Here is a tiny trained network, its code and every weight. The questions are about switching its units off for an input and a class, where a switched-off unit gives its printed mean instead of its output.

import numpy as np


def w(rows, s, z=0):
    codes = np.array(rows[::2]) - 128.0
    scale = np.full(codes.shape[1], s)
    scale[-1] = z or s
    return codes * scale


def norm(h):
    return h / np.sqrt((h * h).mean(-1, keepdims=True) + 1e-5)


def f(y):
    return y / 2 * (1 + np.tanh(0.7978845608 * (y + 0.044715 * y**3)))


def log_softmax(a):
    a = a - a.max(-1, keepdims=True)
    return a - np.log(np.exp(a).sum(-1, keepdims=True))


def net(x, mask):
    res = np.array(x, float).reshape(1, 8) / 4 @ E
    u = 0
    for l in range(4):
        y = f(norm(res) @ A[l][:, :-1].T + A[l][:, -1])
        res = res + np.where(mask[u : u + 4], y, B[l][:, -1]) @ B[l][:, :-1]
        u += 4
    return log_softmax(norm(res)[-1] @ U[:, :-1].T + U[:, -1])


A, B = {}, {}
E = w([
[132,120,153],'x0',
[124,255,124],'x1',
[133,130,140],'x2',
[128,124,125],'x3',
[120,128,107],'x4',
[135,119,159],'x5',
[111,121,75],'x6',
[35,88,150],'x7',
],0.0075)
A[0] = w([
[140,51,105,232],'L0N0',
[82,230,95,214],'L0N1',
[123,201,153,136],'L0N2',
[2,136,215,253],'L0N3',
],0.0098,0.00044)
B[0] = w([
[250,157,254,202],'L0N0',
[179,121,193,242],'L0N1',
[124,56,78,181],'L0N2',
[101,236,116,253],'L0N3',
],0.0081,0.0042)
A[1] = w([
[151,75,152,4],'L1N0',
[120,254,148,65],'L1N1',
[155,133,162,145],'L1N2',
[194,136,144,195],'L1N3',
],0.013,0.0016)
B[1] = w([
[212,73,135,153],'L1N0',
[167,2,211,253],'L1N1',
[141,153,78,171],'L1N2',
[48,205,104,220],'L1N3',
],0.0079,0.0071)
A[2] = w([
[45,193,16,77],'L2N0',
[159,106,131,142],'L2N1',
[1,137,193,62],'L2N2',
[175,120,17,254],'L2N3',
],0.0091,0.0023)
B[2] = w([
[234,10,106,212],'L2N0',
[109,180,227,192],'L2N1',
[3,180,12,242],'L2N2',
[169,253,49,252],'L2N3',
],0.0054,0.0021)
A[3] = w([
[24,2,91,128],'L3N0',
[236,159,118,152],'L3N1',
[86,160,215,253],'L3N2',
[156,110,128,97],'L3N3',
],0.011,0.0018)
B[3] = w([
[2,156,64,179],'L3N0',
[130,131,59,253],'L3N1',
[163,99,87,232],'L3N2',
[166,235,198,138],'L3N3',
],0.0075,0.0064)
U = w([
[68,235,132,199],'0',
[166,37,109,165],'1',
[148,104,145,162],'2',
[150,97,132,107],'3',
[129,152,167,104],'4',
[205,2,145,3],'5',
],0.0097,0.0053)

Each question gives the input, the list of numbers given to net, and the class t.
The units are the neurons (one row each of A and B). Each row of codes is followed by its name. A weight is (code - 128) times the scale printed after its matrix; where a second scale follows, it is the last column's (A, B and U).
mask holds one flag per neuron, layer by layer. A switched-off neuron (its flag False) gives its mean, the last column of its row in B, instead of its output. The means were averaged over made-up inputs and are rounded, as every weight is.
A unit's drop is (log p(t) with every unit on - log p(t) with that unit switched off) / (log p(t) with every unit on - log p(t) with every unit switched off).
unit that matters most: the unit with the biggest drop
top k neurons: the k neurons with the biggest drops, biggest first
top k neurons in layer l: the k neurons of layer l with the biggest drops, biggest first
drop when u is switched off: that unit's drop, to one decimal
input [-7,5,4,3,-5,4,-2,6], class 2: unit that matters most : L1N1
input [-1,7,-8,-8,3,-5,0,4], class 3: top 2 neurons : (L1N1, L0N1)
input [6,5,2,-6,6,-3,-1,4], class 2: top 2 neurons : (L1N1, L0N1)
input [4,-1,-7,4,2,-3,-4,-7], class 0: top 2 neurons : (L2N3, L3N2)
input [0,7,-7,0,2,-7,1,6], class 1: top 2 neurons in layer 3 : (L3N2, L3N3)
input [6,7,-5,-5,0,-2,0,4], class 5: top 3 neurons : (L1N1, L0N1, L1N3)
input [-1,4,0,-1,-1,-5,5,2], class 1: top 2 neurons : (L0N1, L0N0)
input [2,6,4,-1,-6,7,-8,6], class 1: top 3 neurons : (L1N1, L1N3, L3N2)
input [-4,7,1,-8,4,0,2,6], class 5: top 2 neurons : (L1N1, L0N1)
input [3,-1,1,5,-5,6,1,7], class 0: top 3 neurons : (L2N2, L3N0, L0N1)
input [-7,4,4,5,4,-8,-4,-3], class 1: top 3 neurons in layer 1 : (L1N1, L1N2, L1N0)
input [-6,3,6,-8,3,7,-5,0], class 1: top 2 neurons in layer 0 : (L0N0, L0N2)
input [3,-6,6,3,-4,-1,7,8], class 0: top 3 neurons in layer 0 : (L0N3, L0N1, L0N2)
input [7,-2,6,3,2,6,-6,7], class 0: unit that matters most : L2N2
input [6,-4,-1,-2,2,3,8,-6], class 0: top 2 neurons : (L1N1, L1N3)
input [1,-4,2,7,4,3,0,-7], class 0: top 2 neurons : (L1N1, L1N3)
input [7,-4,-3,3,8,5,3,-3], class 4: top 2 neurons in layer 0 : (L0N0, L0N2)
input [8,4,8,8,4,-8,-6,-4], class 1: top 2 neurons in layer 2 : (L2N3, L2N2)
input [1,-2,-4,-5,6,6,4,7], class 0: drop when L2N2 is switched off : 0.2
input [-3,-5,-4,6,0,7,4,-8], class 0: drop when L0N1 is switched off : 0.1
